Below is a small trained network, with its code and all its weights. Each question gives an input and a target symbol and asks what happens when units are switched off, that is, made to give their printed mean instead of their output.

import numpy as np


def w(rows, s, z=0):
    codes = np.array(rows[::2]) - 128.0
    scale = np.full(codes.shape[1], s)
    scale[-1] = z or s
    return codes * scale


def f(y):
    return y / 2 * (1 + np.tanh(0.7978845608 * (y + 0.044715 * y**3)))


def softmax(a):
    e = np.exp(a - a.max(-1, keepdims=True))
    return e / e.sum(-1, keepdims=True)


def log_softmax(a):
    a = a - a.max(-1, keepdims=True)
    return a - np.log(np.exp(a).sum(-1, keepdims=True))


def net(x, mask):
    ids = ['βζθλξτφψ'.index(c) for c in x.split()]
    T = len(ids)
    res = E[ids] + P[:T]
    q, k, v = (res @ M[0].T for M in (Q, K, V))
    z = softmax(np.where(np.tri(T) > 0, q @ k.T / 3**0.5, -1e9)) @ v
    res = res + np.where(mask[0], z, O[0][:, -1]) @ O[0][:, :-1]
    y = f(res @ A[0][:, :-1].T + A[0][:, -1])
    res = res + np.where(mask[1:9], y, B[0][:, -1]) @ B[0][:, :-1]
    return log_softmax(res[-1] @ U[:, :-1].T + U[:, -1])


Q, K, V, O, A, B = {}, {}, {}, {}, {}, {}
E = w([
[88,148,134,249,157,158],'β',
[130,80,75,138,177,196],'ζ',
[111,46,126,214,35,140],'θ',
[173,207,112,169,105,35],'λ',
[83,113,173,198,120,98],'ξ',
[205,128,162,139,122,28],'τ',
[170,50,143,80,117,67],'φ',
[144,169,92,81,116,121],'ψ',
],0.014)
P = w([
[25,99,119,136,254,71],'0',
[96,105,91,145,197,84],'1',
[132,105,92,141,160,91],'2',
[157,123,95,137,131,101],'3',
[168,133,106,124,110,110],'4',
[191,148,119,118,90,120],'5',
[199,169,132,96,76,131],'6',
[216,182,150,93,61,142],'7',
[224,199,162,77,48,144],'8',
],0.0077)
Q[0] = w([
[115,105,143,151,88,220],'H1',
[138,109,122,76,182,151],'H1',
[253,135,90,64,122,76],'H1',
],0.018)
K[0] = w([
[119,85,74,248,121,142],'H1',
[92,134,18,75,202,175],'H1',
[195,145,119,10,69,185],'H1',
],0.011)
V[0] = w([
[167,101,160,164,97,108],'H1',
[108,2,140,89,151,136],'H1',
[189,133,190,100,112,36],'H1',
],0.0094)
O[0] = w([
[111,120,167,162,187,216,254],'H1',
[224,150,196,1,125,217,158],'H1',
[110,86,232,105,178,106,253],'H1',
],0.0091,0.0016)
A[0] = w([
[87,124,104,183,116,134,155],'N1',
[39,53,85,174,119,101,97],'N2',
[106,150,136,154,146,63,1],'N3',
[160,152,127,73,65,72,156],'N4',
[100,121,125,120,252,186,192],'N5',
[96,55,125,148,82,58,138],'N6',
[185,105,121,71,45,163,85],'N7',
[94,80,154,99,177,84,105],'N8',
],0.011,0.0062)
B[0] = w([
[177,134,117,110,106,169,238],'N1',
[184,125,195,28,95,189,219],'N2',
[74,188,196,84,169,194,173],'N3',
[134,117,91,35,46,37,202],'N4',
[98,4,153,97,117,197,242],'N5',
[2,88,117,96,107,166,254],'N6',
[144,229,109,202,153,114,240],'N7',
[160,249,86,201,155,82,232],'N8',
],0.0083,0.0039)
U = w([
[111,8,140,120,129,173,255],'β',
[163,217,89,186,122,137,158],'ζ',
[128,125,133,117,136,120,7],'θ',
[105,179,147,93,144,141,28],'λ',
[114,150,144,113,135,133,49],'ξ',
[108,147,125,186,192,82,122],'τ',
[195,137,181,79,139,109,58],'φ',
[109,115,96,108,89,59,195],'ψ',
],0.012,0.0044)

Each question gives the input, a string of symbols that net reads in full, and the target symbol t.
The units are the heads (3 rows each of Q, K, V and O) and the neurons (one row each of A and B). Each row of codes is followed by its name. A weight is (code - 128) times the scale printed after its matrix; where a second scale follows, it is the last column's (O, A, B and U).
mask holds one flag per unit, heads first, then neurons. A switched-off unit (its flag False) gives its mean, the last column of its rows in O or B, instead of its output. The means were averaged over made-up inputs and are rounded, as every weight is.
A unit's drop is (log p(t) with every unit on - log p(t) with that unit switched off) / (log p(t) with every unit on - log p(t) with every unit switched off).
The circuit of an input: a set's keep is (log p(t) with only the set's units on - log p(t) with every unit switched off) / (log p(t) with every unit on - log p(t) with every unit switched off). Starting from all 9 units, units are removed one at a time, each time the one whose removal leaves the highest keep (on an exact tie, the one counted first), for as long as the keep stays at least 0.8.
circuit, biggest first: the units of the circuit, biggest drop first
k most important neurons: the k neurons with the biggest drops, biggest first
drop when u is switched off: that unit's drop, to one decimal
input ψ θ ξ ξ ζ ζ ψ ψ θ, target ζ: circuit, biggest first	(H1, N7)
input θ ζ β, target β: 2 most important neurons	(N5, N8)
input ξ ψ τ ζ ζ λ, target λ: circuit, biggest first	(H1, N3, N2, N6)
input ζ ξ ψ ζ λ τ, target τ: circuit, biggest first	(H1, N8)
input ξ ξ ψ ζ ζ ξ β, target β: most important neuron	(N8)
input ψ θ φ, target ψ: 2 most important neurons	(N4, N2)
input λ β ψ λ, target ψ: circuit, biggest first	(N4, H1)
input ψ ψ ξ τ θ ζ ξ ξ, target β: 2 most important neurons	(N7, N8)
input ψ β ζ λ ζ ζ φ ψ λ, target ψ: drop when N6 is switched off	0.0
input ξ ζ θ λ ξ ψ β τ, target ψ: drop when N3 is switched off	-0.1
input β θ β ξ ζ τ ζ λ, target τ: drop when N4 is switched off	0.1
input ζ τ ζ ζ τ ψ λ ξ ζ, target ζ: drop when N7 is switched off	0.4
